[[-0.17 -1.77]
 [ 3.36  7.72]
 [ 1.05  1.61]
 [ 0.66  1.32]
 [-2.75 -6.38]
 [ 0.44  0.04]
 [-1.87 -4.95]
 [-0.61  0.13]]
=>
[[-0.61  0.13]
 [-0.17 -1.77]
 [ 3.36  7.72]
 [ 1.05  1.61]
 [ 0.66  1.32]
 [-2.75 -6.38]
 [ 0.44  0.04]
 [-1.87 -4.95]]

[[ 5.18 -3.22 -5.78  5.81  1.20  5.54 -1.36 -5.48 -6.21 -0.61  5.37 -4.34
   4.07]
 [-2.55  1.14  2.38 -2.58 -0.71 -2.55  0.56  2.41  2.32  0.21 -2.57  1.81
  -1.95]
 [-6.67 -1.69  1.01  0.90 -2.27 -5.11 -3.29 -1.16  5.39  1.08 -2.90 -5.13
  -1.94]
 [-0.09 -0.05 -0.04 -0.08 -0.07 -0.09 -0.06 -0.04 -0.03 -0.06 -0.09 -0.05
  -0.08]
 [ 0.12  0.37  0.43  0.09  0.23  0.10  0.29  0.41  0.46  0.28  0.12  0.38
   0.15]]
=>
[[ 0.12  0.37  0.43  0.09  0.23  0.10  0.29  0.41  0.46  0.28  0.12  0.38
   0.15]
 [ 5.18 -3.22 -5.78  5.81  1.20  5.54 -1.36 -5.48 -6.21 -0.61  5.37 -4.34
   4.07]
 [-2.55  1.14  2.38 -2.58 -0.71 -2.55  0.56  2.41  2.32  0.21 -2.57  1.81
  -1.95]
 [-6.67 -1.69  1.01  0.90 -2.27 -5.11 -3.29 -1.16  5.39  1.08 -2.90 -5.13
  -1.94]
 [-0.09 -0.05 -0.04 -0.08 -0.07 -0.09 -0.06 -0.04 -0.03 -0.06 -0.09 -0.05
  -0.08]]

[[ 0.00  0.17  0.04  0.11 -0.04  0.67 -0.19]
 [-0.09 -0.43 -0.10 -0.25  0.09 -0.78  0.03]
 [-0.02  0.21 -0.17 -0.19  0.12  0.01 -0.21]
 [ 0.03  0.17 -0.09 -0.29 -0.05  0.25  0.34]
 [ 0.02  0.06  0.21 -0.04 -0.01  0.26 -0.13]
 [-0.07 -1.63  1.03  1.90 -0.81  0.96  1.39]
 [ 2.82  1.32 -1.50  1.97 -1.00  7.46 -2.09]]
=>
[[ 2.82  1.32 -1.50  1.97 -1.00  7.46 -2.09]
 [ 0.00  0.17  0.04  0.11 -0.04  0.67 -0.19]
 [-0.09 -0.43 -0.10 -0.25  0.09 -0.78  0.03]
 [-0.02  0.21 -0.17 -0.19  0.12  0.01 -0.21]
 [ 0.03  0.17 -0.09 -0.29 -0.05  0.25  0.34]
 [ 0.02  0.06  0.21 -0.04 -0.01  0.26 -0.13]
 [-0.07 -1.63  1.03  1.90 -0.81  0.96  1.39]]

[[-4.01 -0.51  4.64  5.44 -2.46  1.14 -2.52]
 [-7.61 -0.96  2.39  2.34 -8.41  1.08 -3.45]
 [-5.06 -2.56  5.55  0.08 -3.48 -2.83 -5.74]
 [-5.63  2.15  6.24 -2.45 -2.75 -1.61 -2.72]
 [-0.56 -6.75  6.47  2.88 -3.06  6.08 -0.07]]
=>
[[-0.56 -6.75  6.47  2.88 -3.06  6.08 -0.07]
 [-4.01 -0.51  4.64  5.44 -2.46  1.14 -2.52]
 [-7.61 -0.96  2.39  2.34 -8.41  1.08 -3.45]
 [-5.06 -2.56  5.55  0.08 -3.48 -2.83 -5.74]
 [-5.63  2.15  6.24 -2.45 -2.75 -1.61 -2.72]]

[[ 6.23 -0.08  5.57  2.13  0.79]
 [ 5.70 -2.95 -3.27 -1.85 -0.47]
 [ 6.62 -0.68  6.67  4.19  2.84]]
=>
[[ 6.62 -0.68  6.67  4.19  2.84]
 [ 6.23 -0.08  5.57  2.13  0.79]
 [ 5.70 -2.95 -3.27 -1.85 -0.47]]

[[-2.69 -1.71  0.55  4.91  7.45  5.16 -1.52  2.72 -3.75  0.70]
 [-6.51 -0.76  0.82  0.79  1.77 -4.75 -0.70  1.44  6.31  0.78]
 [-4.76  0.50 -5.42 -1.17 -1.22 -5.51  0.98 -4.84  0.67 -3.29]]
=>
[[-4.76  0.50 -5.42 -1.17 -1.22 -5.51  0.98 -4.84  0.67 -3.29]
 [-2.69 -1.71  0.55  4.91  7.45  5.16 -1.52  2.72 -3.75  0.70]
 [-6.51 -0.76  0.82  0.79  1.77 -4.75 -0.70  1.44  6.31  0.78]]

[[ 2.30  0.35  5.78  3.92 -3.52  2.91  3.17  4.72 -0.48]
 [ 1.27 -0.76 -1.80 -4.11 -1.01 -4.75 -0.28 -1.36 -1.18]
 [-5.53  0.64 -3.07  6.68  0.45  0.57  4.76 -3.47  0.21]
 [ 2.01 -0.58 -2.72 -7.46 -0.46  4.79 -6.83 -0.87 -2.02]
 [-2.92 -0.30 -0.11 -0.65 -3.47 -1.74 -2.29 -0.03  0.62]
 [-4.42  1.00  2.01  3.30 -5.47 -5.67  3.54 -0.66 -0.03]]
=>
[[-4.42  1.00  2.01  3.30 -5.47 -5.67  3.54 -0.66 -0.03]
 [ 2.30  0.35  5.78  3.92 -3.52  2.91  3.17  4.72 -0.48]
 [ 1.27 -0.76 -1.80 -4.11 -1.01 -4.75 -0.28 -1.36 -1.18]
 [-5.53  0.64 -3.07  6.68  0.45  0.57  4.76 -3.47  0.21]
 [ 2.01 -0.58 -2.72 -7.46 -0.46  4.79 -6.83 -0.87 -2.02]
 [-2.92 -0.30 -0.11 -0.65 -3.47 -1.74 -2.29 -0.03  0.62]]
